Below are the code and all the weights of a small trained network. Each question names an input and a target symbol and asks about switching units off, where a switched-off unit gives its printed mean instead of its output.

import numpy as np


def w(rows, s, z=0):
    codes = np.array(rows[::2]) - 128.0
    scale = np.full(codes.shape[1], s)
    scale[-1] = z or s
    return codes * scale


def norm(h):
    return h / np.sqrt((h * h).mean(-1, keepdims=True) + 1e-5)


def f(y):
    return y / 2 * (1 + np.tanh(0.7978845608 * (y + 0.044715 * y**3)))


def softmax(a):
    e = np.exp(a - a.max(-1, keepdims=True))
    return e / e.sum(-1, keepdims=True)


def log_softmax(a):
    a = a - a.max(-1, keepdims=True)
    return a - np.log(np.exp(a).sum(-1, keepdims=True))


def net(x, mask):
    ids = ['αγδεζθλμξπστφψω'.index(c) for c in x.split()]
    T = len(ids)
    res = E[ids] + P[:T]
    u = 0
    for l in range(2):
        r = norm(res)
        for j in range(2):
            rows = slice(4 * j, 4 * j + 4)
            q, k, v = (r @ M[l][rows].T for M in (Q, K, V))
            z = softmax(np.where(np.tri(T) > 0, q @ k.T / 4**0.5, -1e9)) @ v
            o = O[l][rows]
            res = res + np.where(mask[u + j], z, o[:, -1]) @ o[:, :-1]
        u += 2
        y = f(norm(res) @ A[l][:, :-1].T + A[l][:, -1])
        res = res + np.where(mask[u : u + 12], y, B[l][:, -1]) @ B[l][:, :-1]
        u += 12
    return log_softmax(norm(res)[-1] @ U[:, :-1].T + U[:, -1])


Q, K, V, O, A, B = {}, {}, {}, {}, {}, {}
E = w([
[118,125,121,74],'α',
[154,152,76,108],'γ',
[125,161,120,122],'δ',
[161,106,94,111],'ε',
[127,123,131,145],'ζ',
[149,119,111,160],'θ',
[108,126,149,111],'λ',
[151,124,107,154],'μ',
[137,75,140,179],'ξ',
[175,130,105,250],'π',
[160,141,135,92],'σ',
[110,119,121,96],'τ',
[134,87,154,148],'φ',
[105,124,124,105],'ψ',
[120,155,112,116],'ω',
],0.019)
P = w([
[106,79,153,125],'0',
[144,251,186,128],'1',
[11,131,55,123],'2',
[251,52,102,150],'3',
[227,215,160,116],'4',
[74,123,7,98],'5',
],0.015)
Q[0] = w([
[152,110,61,60],'L0H0',
[143,97,149,71],'L0H0',
[206,85,95,149],'L0H0',
[166,18,126,214],'L0H0',
[131,181,177,236],'L0H1',
[142,98,157,174],'L0H1',
[196,157,68,111],'L0H1',
[118,2,95,182],'L0H1',
],0.0076)
K[0] = w([
[144,124,233,131],'L0H0',
[158,121,160,147],'L0H0',
[112,79,149,110],'L0H0',
[118,80,99,16],'L0H0',
[46,99,108,246],'L0H1',
[170,167,133,183],'L0H1',
[112,51,173,103],'L0H1',
[194,118,69,125],'L0H1',
],0.013)
V[0] = w([
[74,10,140,113],'L0H0',
[65,108,53,150],'L0H0',
[156,120,144,151],'L0H0',
[74,144,103,145],'L0H0',
[134,109,103,14],'L0H1',
[125,103,157,74],'L0H1',
[109,52,149,138],'L0H1',
[151,56,16,139],'L0H1',
],0.011)
O[0] = w([
[57,151,196,132,30],'L0H0',
[65,220,119,3,48],'L0H0',
[105,209,234,237,125],'L0H0',
[157,228,46,62,98],'L0H0',
[133,84,157,225,251],'L0H1',
[158,133,200,186,188],'L0H1',
[135,251,231,53,182],'L0H1',
[58,43,185,40,215],'L0H1',
],0.0048,0.0031)
A[0] = w([
[69,170,143,179,205],'L0N0',
[118,247,87,2,128],'L0N1',
[83,75,97,123,31],'L0N2',
[103,124,150,154,57],'L0N3',
[127,91,189,156,7],'L0N4',
[118,132,192,23,253],'L0N5',
[153,75,177,158,65],'L0N6',
[18,143,100,156,122],'L0N7',
[85,155,105,7,189],'L0N8',
[137,140,176,140,42],'L0N9',
[17,48,88,138,169],'L0N10',
[192,78,187,123,124],'L0N11',
],0.0096,0.0032)
B[0] = w([
[220,81,149,48,161],'L0N0',
[138,46,137,219,175],'L0N1',
[155,210,123,73,155],'L0N2',
[215,49,96,132,110],'L0N3',
[212,110,95,132,120],'L0N4',
[119,131,49,190,198],'L0N5',
[159,138,84,167,137],'L0N6',
[210,149,51,2,182],'L0N7',
[84,121,74,198,174],'L0N8',
[187,87,16,53,124],'L0N9',
[173,223,79,11,254],'L0N10',
[135,188,78,208,187],'L0N11',
],0.008,0.0054)
Q[1] = w([
[250,100,150,219],'L1H0',
[136,100,112,107],'L1H0',
[90,172,129,67],'L1H0',
[172,71,161,184],'L1H0',
[145,66,126,85],'L1H1',
[49,77,132,38],'L1H1',
[61,183,136,87],'L1H1',
[120,53,129,125],'L1H1',
],0.015)
K[1] = w([
[38,110,193,153],'L1H0',
[167,94,153,102],'L1H0',
[147,152,73,151],'L1H0',
[68,81,165,84],'L1H0',
[202,143,150,108],'L1H1',
[254,173,72,111],'L1H1',
[114,183,52,195],'L1H1',
[130,117,113,75],'L1H1',
],0.016)
V[1] = w([
[190,36,131,160],'L1H0',
[218,152,65,54],'L1H0',
[165,241,22,157],'L1H0',
[101,184,123,4],'L1H0',
[111,181,3,142],'L1H1',
[71,205,213,229],'L1H1',
[209,59,211,162],'L1H1',
[23,120,199,111],'L1H1',
],0.011)
O[1] = w([
[97,169,96,183,132],'L1H0',
[168,146,98,101,207],'L1H0',
[154,94,58,89,253],'L1H0',
[157,138,154,75,118],'L1H0',
[167,73,89,124,215],'L1H1',
[6,85,137,105,78],'L1H1',
[109,176,120,164,96],'L1H1',
[77,133,191,119,38],'L1H1',
],0.016,0.0051)
A[1] = w([
[166,189,108,121,72],'L1N0',
[8,195,56,151,224],'L1N1',
[73,230,95,119,128],'L1N2',
[195,74,68,152,145],'L1N3',
[100,102,43,59,202],'L1N4',
[68,69,132,140,254],'L1N5',
[198,88,128,123,75],'L1N6',
[99,83,176,167,85],'L1N7',
[175,148,126,198,62],'L1N8',
[180,224,138,154,14],'L1N9',
[86,142,168,107,82],'L1N10',
[39,238,82,33,152],'L1N11',
],0.015,0.0067)
B[1] = w([
[222,69,172,174,145],'L1N0',
[131,124,90,2,217],'L1N1',
[196,119,123,45,165],'L1N2',
[78,160,92,72,243],'L1N3',
[169,63,110,31,247],'L1N4',
[112,68,89,169,162],'L1N5',
[59,125,154,74,171],'L1N6',
[145,49,140,179,138],'L1N7',
[97,119,215,194,140],'L1N8',
[217,91,172,169,135],'L1N9',
[144,178,60,179,130],'L1N10',
[215,68,89,43,181],'L1N11',
],0.014,0.012)
U = w([
[217,148,106,179,129],'α',
[216,77,96,22,25],'γ',
[222,213,89,158,16],'δ',
[186,145,202,205,190],'ε',
[59,102,175,115,200],'ζ',
[124,24,141,169,115],'θ',
[133,235,171,75,58],'λ',
[135,28,140,174,134],'μ',
[78,191,148,125,208],'ξ',
[85,65,33,96,52],'π',
[114,231,8,137,16],'σ',
[146,50,232,65,3],'τ',
[62,205,132,67,65],'φ',
[181,115,243,66,13],'ψ',
[85,125,70,219,215],'ω',
],0.014,0.0034)

Each question gives the input, a string of symbols that net reads in full, and the target symbol t.
The units are the heads (4 rows each of Q, K, V and O) and the neurons (one row each of A and B). Each row of codes is followed by its name. A weight is (code - 128) times the scale printed after its matrix; where a second scale follows, it is the last column's (O, A, B and U).
mask holds one flag per unit, layer by layer, with each layer's heads first. A switched-off unit (its flag False) gives its mean, the last column of its rows in O or B, instead of its output. The means were averaged over made-up inputs and are rounded, as every weight is.
A unit's drop is (log p(t) with every unit on - log p(t) with that unit switched off) / (log p(t) with every unit on - log p(t) with every unit switched off).
The circuit of an input: a set's keep is (log p(t) with only the set's units on - log p(t) with every unit switched off) / (log p(t) with every unit on - log p(t) with every unit switched off). Starting from the 12 units with the biggest drops (on a tie, the unit counted first), units are removed one at a time, each time the one whose removal leaves the highest keep (on an exact tie, the one counted first), for as long as the keep stays at least 0.8.
units of the circuit, in order: the units of the circuit, biggest drop first
most important unit: the unit with the biggest drop
top k neurons: the k neurons with the biggest drops, biggest first
top k neurons in layer l: the k neurons of layer l with the biggest drops, biggest first
which heads matter: for each layer, one digit per head in row order, 1 if its drop is at least 0.15 and else 0, layers parted by /
input ζ α γ ψ, target ζ: units of the circuit, in order -> L0H1, L0N10, L1H1, L1H0
input ζ μ ψ σ ε, target ζ: top neuron -> L0N10
input ψ δ ω τ σ, target ψ: which heads matter -> 11 / 00
input μ ω λ δ ψ, target μ: which heads matter -> 11 / 11
input μ ψ π φ, target θ: which heads matter -> 11 / 10
input ω γ γ ψ, target π: units of the circuit, in order -> L0N10, L0H1, L1H0
input φ γ γ γ ψ, target φ: units of the circuit, in order -> L1H1, L0H0
input π σ ζ ω, target α: top 2 neurons -> L0N5, L0N10
input λ θ ω ψ φ, target λ: which heads matter -> 11 / 11
input ε σ σ ε π, target ε: which heads matter -> 11 / 00
input α γ γ λ ψ, target α: top 3 neurons -> L0N4, L0N0, L0N3
input ζ γ ε λ, target ζ: top 2 neurons in layer 0 -> L0N10, L0N0
input ζ φ δ ψ, target ζ: which heads matter -> 11 / 11
input ψ δ γ τ δ, target ψ: which heads matter -> 11 / 00
input ε γ ψ ψ ψ, target ε: most important unit -> L0H0
input ξ ψ τ ω, target λ: top 2 neurons -> L0N0, L0N10
input λ ξ γ μ, target φ: which heads matter -> 11 / 11
input σ σ λ θ, target ω: which heads matter -> 10 / 00
input ω σ γ ε ψ, target ω: top 2 neurons in layer 1 -> L1N4, L1N1
input ψ γ γ ε λ, target ψ: most important unit -> L0H0
input θ ψ σ ω, target μ: top 2 neurons -> L0N5, L0N10
input λ δ α ψ δ, target λ: top 2 neurons in layer 0 -> L0N0, L0N10
input τ π γ δ, target ψ: top 3 neurons in layer 0 -> L0N0, L0N9, L0N10
input θ ψ ψ ψ δ, target θ: top 3 neurons -> L0N5, L0N10, L0N8
input δ θ γ θ, target σ: top 2 neurons in layer 1 -> L1N1, L1N4
input δ γ φ ε, target σ: top 4 neurons -> L0N10, L0N1, L0N11, L0N0
input δ γ σ π, target σ: most important unit -> L0N0
input δ γ ε ζ, target σ: top 2 neurons -> L0N0, L0N10
input ζ ε λ π, target ζ: top 3 neurons -> L0N10, L0N5, L0N0
